Here is a tiny trained network, its code and every weight. The questions are about switching its units off for an input and a class, where a switched-off unit gives its printed mean instead of its output.

import numpy as np


def w(rows, s, z=0):
    codes = np.array(rows[::2]) - 128.0
    scale = np.full(codes.shape[1], s)
    scale[-1] = z or s
    return codes * scale


def norm(h):
    return h / np.sqrt((h * h).mean(-1, keepdims=True) + 1e-5)


def f(y):
    return np.maximum(y, 0)


def log_softmax(a):
    a = a - a.max(-1, keepdims=True)
    return a - np.log(np.exp(a).sum(-1, keepdims=True))


def net(x, mask):
    res = np.array(x, float).reshape(1, 5) / 4 @ E
    u = 0
    for l in range(2):
        y = f(norm(res) @ A[l][:, :-1].T + A[l][:, -1])
        res = res + np.where(mask[u : u + 12], y, B[l][:, -1]) @ B[l][:, :-1]
        u += 12
    return log_softmax(norm(res)[-1] @ U[:, :-1].T + U[:, -1])


A, B = {}, {}
E = w([
[128,124,129,129,131],'x0',
[144,108,34,206,153],'x1',
[90,211,134,172,72],'x2',
[192,125,165,188,130],'x3',
[165,219,141,75,253],'x4',
],0.0043)
A[0] = w([
[252,136,215,200,77,109],'0.n0',
[57,221,210,92,176,118],'0.n1',
[225,133,173,178,158,137],'0.n2',
[127,59,132,105,234,108],'0.n3',
[111,3,230,115,57,37],'0.n4',
[118,137,25,180,110,90],'0.n5',
[175,116,63,143,59,243],'0.n6',
[61,52,189,178,120,19],'0.n7',
[45,100,249,174,173,68],'0.n8',
[127,177,187,144,236,127],'0.n9',
[66,160,45,45,52,254],'0.n10',
[131,119,150,209,157,235],'0.n11',
],0.0054,0.00087)
B[0] = w([
[118,128,43,2,90,236],'0.n0',
[154,96,117,153,146,250],'0.n1',
[48,154,57,44,121,222],'0.n2',
[188,25,129,160,92,241],'0.n3',
[85,159,152,152,173,245],'0.n4',
[190,118,91,140,190,216],'0.n5',
[90,168,101,122,187,213],'0.n6',
[129,90,95,142,160,187],'0.n7',
[100,117,108,101,152,170],'0.n8',
[7,100,111,189,130,253],'0.n9',
[195,157,92,85,140,235],'0.n10',
[139,169,86,51,211,200],'0.n11',
],0.0048,0.0031)
A[1] = w([
[126,130,200,93,123,107],'1.n0',
[78,77,99,103,188,248],'1.n1',
[86,71,103,175,50,78],'1.n2',
[211,121,98,108,101,181],'1.n3',
[88,139,229,85,92,162],'1.n4',
[87,60,135,70,158,139],'1.n5',
[140,255,123,145,82,111],'1.n6',
[127,113,68,94,149,140],'1.n7',
[78,82,107,151,63,217],'1.n8',
[110,214,135,184,111,102],'1.n9',
[89,113,101,196,70,133],'1.n10',
[200,70,186,122,117,146],'1.n11',
],0.0086,0.0018)
B[1] = w([
[80,77,40,138,163,148],'1.n0',
[111,176,206,170,95,255],'1.n1',
[113,145,173,120,182,162],'1.n2',
[90,168,106,76,110,160],'1.n3',
[150,143,2,174,199,167],'1.n4',
[151,171,106,176,79,212],'1.n5',
[183,62,157,124,74,168],'1.n6',
[119,124,127,77,82,216],'1.n7',
[160,168,189,113,162,171],'1.n8',
[177,81,172,167,93,153],'1.n9',
[150,148,123,135,176,157],'1.n10',
[203,107,79,142,91,144],'1.n11',
],0.0069,0.008)
U = w([
[134,148,6,196,209,123],'0',
[118,191,250,200,230,162],'1',
[247,85,166,174,39,147],'2',
[128,174,143,128,85,196],'3',
[93,188,116,57,53,139],'4',
[95,80,211,94,100,34],'5',
[64,50,236,40,152,1],'6',
[52,1,187,104,140,60],'7',
],0.0078,0.0058)

Each question gives the input, the list of numbers given to net, and the class t.
The units are the neurons (one row each of A and B). Each row of codes is followed by its name. A weight is (code - 128) times the scale printed after its matrix; where a second scale follows, it is the last column's (A, B and U).
mask holds one flag per neuron, layer by layer. A switched-off neuron (its flag False) gives its mean, the last column of its row in B, instead of its output. The means were averaged over made-up inputs and are rounded, as every weight is.
A unit's drop is (log p(t) with every unit on - log p(t) with that unit switched off) / (log p(t) with every unit on - log p(t) with every unit switched off).
The circuit of an input: a set's keep is (log p(t) with only the set's units on - log p(t) with every unit switched off) / (log p(t) with every unit on - log p(t) with every unit switched off). Starting from the 12 units with the biggest drops (on a tie, the unit counted first), units are removed one at a time, each time the one whose removal leaves the highest keep (on an exact tie, the one counted first), for as long as the keep stays at least 0.8.
units of the circuit, in order: the units of the circuit, biggest drop first
unit that matters most: the unit with the biggest drop
top k neurons: the k neurons with the biggest drops, biggest first
k most important neurons of layer l: the k neurons of layer l with the biggest drops, biggest first
input [1,-3,5,4,3], class 2: 2 most important neurons of layer 0 : (0.n6 0.n1)
input [5,-4,0,6,-7], class 1: units of the circuit, in order : (0.n4 1.n2)
input [3,-4,2,8,7], class 4: units of the circuit, in order : (0.n0 0.n2)
input [2,6,7,3,2], class 2: units of the circuit, in order : (1.n6 1.n9)
input [5,6,-2,5,-6], class 0: unit that matters most : 0.n5
input [-6,-4,-4,7,1], class 4: units of the circuit, in order : (0.n0 0.n2)
input [7,-3,-8,2,4], class 2: units of the circuit, in order : (0.n3 1.n11 1.n5)
input [-2,2,8,-7,-8], class 1: units of the circuit, in order : (1.n2 1.n8 1.n10)
input [-2,-7,8,-8,2], class 2: units of the circuit, in order : (1.n6 1.n9 0.n2 0.n0)
input [-4,-2,6,7,-7], class 1: units of the circuit, in order : (1.n2 1.n10)
input [-4,-3,6,0,-3], class 2: 2 most important neurons of layer 1 : (1.n6 1.n1)
input [1,0,3,6,-5], class 4: top 3 neurons : (0.n0 0.n11 0.n9)
input [-3,-7,-3,8,2], class 4: top 3 neurons : (0.n0 0.n2 0.n8)
input [-3,-4,0,0,-4], class 0: units of the circuit, in order : (1.n4 0.n4)
input [5,4,-1,3,4], class 3: 3 most important neurons of layer 1 : (1.n1 1.n4 1.n7)
input [-2,-5,-5,-4,-2], class 0: unit that matters most : 1.n4
input [-2,-8,-8,0,-2], class 0: top 3 neurons : (1.n4 1.n0 0.n4)
input [5,0,8,-2,-3], class 2: 2 most important neurons of layer 1 : (1.n6 1.n1)
input [-4,-1,2,5,-6], class 1: 2 most important neurons of layer 0 : (0.n4 0.n10)
input [4,-3,7,-6,1], class 2: top 2 neurons : (1.n6 0.n0)
input [-3,-4,7,-3,-1], class 2: unit that matters most : 1.n6
input [6,5,-7,-1,3], class 2: 2 most important neurons of layer 1 : (1.n4 1.n1)
input [5,3,-2,5,4], class 3: top 2 neurons : (1.n1 0.n9)
input [-6,-2,8,-8,5], class 2: 2 most important neurons of layer 1 : (1.n6 1.n9)
input [8,8,3,7,-7], class 0: top 2 neurons : (1.n1 0.n5)
input [6,4,-5,8,4], class 4: 2 most important neurons of layer 0 : (0.n2 0.n0)
